Below are the code and all the weights of a small trained network. Each question names an input and a target symbol and asks about switching units off, where a switched-off unit gives its printed mean instead of its output.

import numpy as np


def w(rows, s, z=0):
    codes = np.array(rows[::2]) - 128.0
    scale = np.full(codes.shape[1], s)
    scale[-1] = z or s
    return codes * scale


def f(y):
    return np.maximum(y, 0)


def softmax(a):
    e = np.exp(a - a.max(-1, keepdims=True))
    return e / e.sum(-1, keepdims=True)


def log_softmax(a):
    a = a - a.max(-1, keepdims=True)
    return a - np.log(np.exp(a).sum(-1, keepdims=True))


def net(x, mask):
    ids = ['ΛΣΨΩαβεζηθμτ'.index(c) for c in x.split()]
    T = len(ids)
    res = E[ids] + P[:T]
    u = 0
    for l in range(2):
        r = res
        for j in range(3):
            rows = slice(3 * j, 3 * j + 3)
            q, k, v = (r @ M[l][rows].T for M in (Q, K, V))
            z = softmax(np.where(np.tri(T) > 0, q @ k.T / 3**0.5, -1e9)) @ v
            o = O[l][rows]
            res = res + np.where(mask[u + j], z, o[:, -1]) @ o[:, :-1]
        u += 3
        y = f(res @ A[l][:, :-1].T + A[l][:, -1])
        res = res + np.where(mask[u : u + 8], y, B[l][:, -1]) @ B[l][:, :-1]
        u += 8
    return log_softmax(res[-1] @ U[:, :-1].T + U[:, -1])


Q, K, V, O, A, B = {}, {}, {}, {}, {}, {}
E = w([
[254,180,219,134,175],'Λ',
[128,81,177,116,87],'Σ',
[113,108,139,87,140],'Ψ',
[148,49,240,173,122],'Ω',
[106,110,172,126,144],'α',
[146,176,142,170,34],'β',
[116,67,79,224,180],'ε',
[47,90,47,128,133],'ζ',
[54,139,119,57,121],'η',
[131,176,87,217,188],'θ',
[101,114,155,102,157],'μ',
[152,189,223,64,156],'τ',
],0.02)
P = w([
[219,2,104,6,189],'0',
[92,134,71,71,184],'1',
[83,142,83,95,168],'2',
[78,148,90,124,158],'3',
[83,150,104,134,150],'4',
[84,152,114,150,147],'5',
[90,156,123,162,140],'6',
[90,156,132,169,138],'7',
[88,154,137,179,138],'8',
[87,152,144,186,140],'9',
[89,149,151,194,144],'10',
[85,145,155,201,147],'11',
],0.0098)
Q[0] = w([
[204,130,76,173,177],'L0H0',
[182,201,96,151,196],'L0H0',
[122,173,55,141,162],'L0H0',
[84,136,167,54,79],'L0H1',
[126,92,97,182,23],'L0H1',
[73,40,152,147,107],'L0H1',
[204,98,123,89,214],'L0H2',
[254,107,88,138,169],'L0H2',
[190,73,165,210,55],'L0H2',
],0.0092)
K[0] = w([
[138,93,140,202,196],'L0H0',
[143,208,118,148,182],'L0H0',
[125,134,75,137,163],'L0H0',
[115,134,118,33,88],'L0H1',
[122,131,119,87,41],'L0H1',
[78,91,151,150,106],'L0H1',
[196,80,121,71,169],'L0H2',
[252,60,72,166,194],'L0H2',
[138,99,134,132,143],'L0H2',
],0.011)
V[0] = w([
[88,161,135,25,48],'L0H0',
[170,141,127,221,105],'L0H0',
[82,132,162,56,64],'L0H0',
[73,165,134,86,94],'L0H1',
[64,106,210,105,205],'L0H1',
[149,74,172,130,91],'L0H1',
[208,125,63,55,147],'L0H2',
[68,193,182,226,255],'L0H2',
[63,63,201,164,111],'L0H2',
],0.0075)
O[0] = w([
[128,98,159,118,180,4],'L0H0',
[156,100,147,124,98,229],'L0H0',
[156,138,139,180,122,42],'L0H0',
[163,135,115,147,226,59],'L0H1',
[129,178,92,99,65,162],'L0H1',
[153,100,122,164,103,153],'L0H1',
[21,153,174,102,82,27],'L0H2',
[195,140,76,75,255,163],'L0H2',
[153,148,134,148,97,137],'L0H2',
],0.0098,0.0017)
A[0] = w([
[83,28,9,165,127,149],'L0N0',
[153,220,202,70,165,92],'L0N1',
[93,94,88,133,86,88],'L0N2',
[168,197,46,83,108,198],'L0N3',
[119,211,65,147,39,117],'L0N4',
[118,193,124,167,141,253],'L0N5',
[78,217,2,79,201,138],'L0N6',
[129,48,202,93,164,180],'L0N7',
],0.0095,0.0054)
B[0] = w([
[171,236,207,36,59,184],'L0N0',
[182,184,151,135,64,203],'L0N1',
[154,188,222,177,137,151],'L0N2',
[10,126,169,104,99,202],'L0N3',
[113,109,83,58,206,201],'L0N4',
[147,96,53,109,109,254],'L0N5',
[188,86,141,184,105,238],'L0N6',
[2,67,96,82,97,186],'L0N7',
],0.0096,0.0079)
Q[1] = w([
[53,147,171,88,131],'L1H0',
[61,46,53,124,143],'L1H0',
[157,161,95,79,171],'L1H0',
[133,107,176,195,86],'L1H1',
[157,174,247,104,145],'L1H1',
[199,162,178,175,117],'L1H1',
[133,96,153,101,182],'L1H2',
[121,148,84,90,148],'L1H2',
[99,154,114,57,99],'L1H2',
],0.014)
K[1] = w([
[74,133,127,84,80],'L1H0',
[70,133,82,153,254],'L1H0',
[135,162,76,97,126],'L1H0',
[115,93,132,170,100],'L1H1',
[74,122,185,94,62],'L1H1',
[133,97,179,175,39],'L1H1',
[117,152,124,142,151],'L1H2',
[109,138,93,113,133],'L1H2',
[45,137,183,93,55],'L1H2',
],0.014)
V[1] = w([
[225,154,161,132,77],'L1H0',
[93,175,79,171,162],'L1H0',
[238,173,171,132,123],'L1H0',
[1,105,150,160,147],'L1H1',
[138,49,134,170,92],'L1H1',
[96,184,105,247,128],'L1H1',
[79,99,159,58,7],'L1H2',
[114,107,209,86,156],'L1H2',
[182,36,166,127,88],'L1H2',
],0.0089)
O[1] = w([
[167,111,160,116,122,145],'L1H0',
[171,54,197,89,174,102],'L1H0',
[156,115,235,114,18,123],'L1H0',
[202,133,129,57,124,150],'L1H1',
[176,249,3,153,179,151],'L1H1',
[217,127,187,45,177,114],'L1H1',
[104,48,90,159,248,254],'L1H2',
[114,80,169,3,84,151],'L1H2',
[78,224,187,90,171,160],'L1H2',
],0.007,0.025)
A[1] = w([
[185,199,143,123,7,51],'L1N0',
[56,13,113,101,174,76],'L1N1',
[89,207,58,191,189,36],'L1N2',
[142,121,101,93,187,117],'L1N3',
[79,94,106,77,140,120],'L1N4',
[62,100,165,104,144,2],'L1N5',
[60,116,86,188,126,183],'L1N6',
[96,185,108,131,130,180],'L1N7',
],0.011,0.0068)
B[1] = w([
[2,133,58,58,106,159],'L1N0',
[83,210,219,140,66,253],'L1N1',
[159,84,173,139,42,205],'L1N2',
[90,88,17,133,52,189],'L1N3',
[220,182,242,200,207,192],'L1N4',
[215,29,10,104,67,157],'L1N5',
[180,71,124,70,234,208],'L1N6',
[100,133,176,156,143,159],'L1N7',
],0.007,0.024)
U = w([
[83,139,143,154,191,253],'Λ',
[120,71,80,128,169,216],'Σ',
[248,139,158,134,143,157],'Ψ',
[140,178,138,178,109,211],'Ω',
[115,120,125,131,133,61],'α',
[158,157,136,110,167,90],'β',
[146,107,146,141,112,22],'ε',
[170,133,163,136,125,35],'ζ',
[166,96,137,107,139,13],'η',
[97,113,124,145,123,43],'θ',
[135,113,132,126,129,54],'μ',
[156,133,154,137,128,54],'τ',
],0.015,0.0043)

Each question gives the input, a string of symbols that net reads in full, and the target symbol t.
The units are the heads (3 rows each of Q, K, V and O) and the neurons (one row each of A and B). Each row of codes is followed by its name. A weight is (code - 128) times the scale printed after its matrix; where a second scale follows, it is the last column's (O, A, B and U).
mask holds one flag per unit, layer by layer, with each layer's heads first. A switched-off unit (its flag False) gives its mean, the last column of its rows in O or B, instead of its output. The means were averaged over made-up inputs and are rounded, as every weight is.
A unit's drop is (log p(t) with every unit on - log p(t) with that unit switched off) / (log p(t) with every unit on - log p(t) with every unit switched off).
The circuit of an input: a set's keep is (log p(t) with only the set's units on - log p(t) with every unit switched off) / (log p(t) with every unit on - log p(t) with every unit switched off). Starting from the 12 units with the biggest drops (on a tie, the unit counted first), units are removed one at a time, each time the one whose removal leaves the highest keep (on an exact tie, the one counted first), for as long as the keep stays at least 0.8.
units of the circuit, in order: the units of the circuit, biggest drop first
most important unit: the unit with the biggest drop
top k neurons: the k neurons with the biggest drops, biggest first
top k neurons in layer l: the k neurons of layer l with the biggest drops, biggest first
input Ω μ α β Σ β ε Σ β α, target Σ: top 2 neurons in layer 0 : [L0N6, L0N3]
input Ω θ τ τ Ω, target Σ: top 2 neurons : [L0N6, L1N1]
input Λ Λ β β Ω θ β α Λ, target Λ: units of the circuit, in order : [L0H2]
input β α Ω β β, target Ψ: units of the circuit, in order : [L1N1, L1N3]
input Ω β ε β β ζ β η Ω Λ, target Ω: units of the circuit, in order : [L1H1, L0H1]
input β Ω Σ β Λ, target β: top 4 neurons : [L0N1, L1N0, L1N2, L1N1]
input Ω Ω β β β Ω Ω, target Ω: units of the circuit, in order : [L0H2, L1H1]
input η Λ θ τ, target η: top 2 neurons : [L0N1, L1N1]
input Λ β Λ τ β θ β, target Ψ: units of the circuit, in order : [L1H2, L0N7, L1N1]
input Ω β β τ, target Ω: units of the circuit, in order : [L0N1, L0H1, L1H1]
input Ω β θ β η β β Σ β β ζ, target Ω: top 4 neurons : [L1N2, L0N0, L0N2, L0N3]
input Σ β β Ω θ ε Ω Λ, target Σ: top 2 neurons in layer 0 : [L0N7, L0N4]
input Λ β α ε, target Λ: top 2 neurons in layer 0 : [L0N1, L0N7]
input β β Ω α Λ θ β τ Ω β Ω, target Ψ: top 2 neurons : [L0N7, L0N6]
input Ψ β β β ε, target Ψ: units of the circuit, in order : [L0N0]
input θ ε Λ Σ η Ω Σ ε, target θ: top 3 neurons in layer 0 : [L0N0, L0N6, L0N7]
input Ψ α α Λ β β β β β Ω Ω Ω, target Ψ: top 3 neurons in layer 0 : [L0N7, L0N0, L0N1]
input β μ ζ β η β ε α β Ω Λ η, target Σ: top 3 neurons in layer 0 : [L0N6, L0N2, L0N0]
input Ω α Σ α ε β ε Ω, target Σ: top 2 neurons : [L0N7, L1N1]
input Ω β Λ η Λ, target Ω: units of the circuit, in order : [L1H1]
input ζ θ τ η Σ, target Λ: top 2 neurons in layer 0 : [L0N6, L0N0]
input ζ β Ψ, target Λ: top 3 neurons in layer 1 : [L1N1, L1N4, L1N2]
input θ ε μ Λ, target θ: top 3 neurons : [L0N6, L0N1, L1N0]
input ε β Ψ, target Λ: top 3 neurons : [L1N1, L1N4, L0N1]
input μ β β μ μ Λ μ β μ θ, target Σ: top 4 neurons : [L0N6, L1N3, L0N3, L0N7]
input Σ η Λ τ ζ Λ β, target Λ: top 2 neurons : [L1N1, L0N6]
input θ Λ θ ε, target θ: most important unit : L0N0
input β Ω Λ β η Ω ε τ β Σ τ, target β: top 4 neurons in layer 1 : [L1N0, L1N2, L1N1, L1N5]
input ε Λ θ β Λ Λ, target ε: top 2 neurons in layer 0 : [L0N2, L0N0]
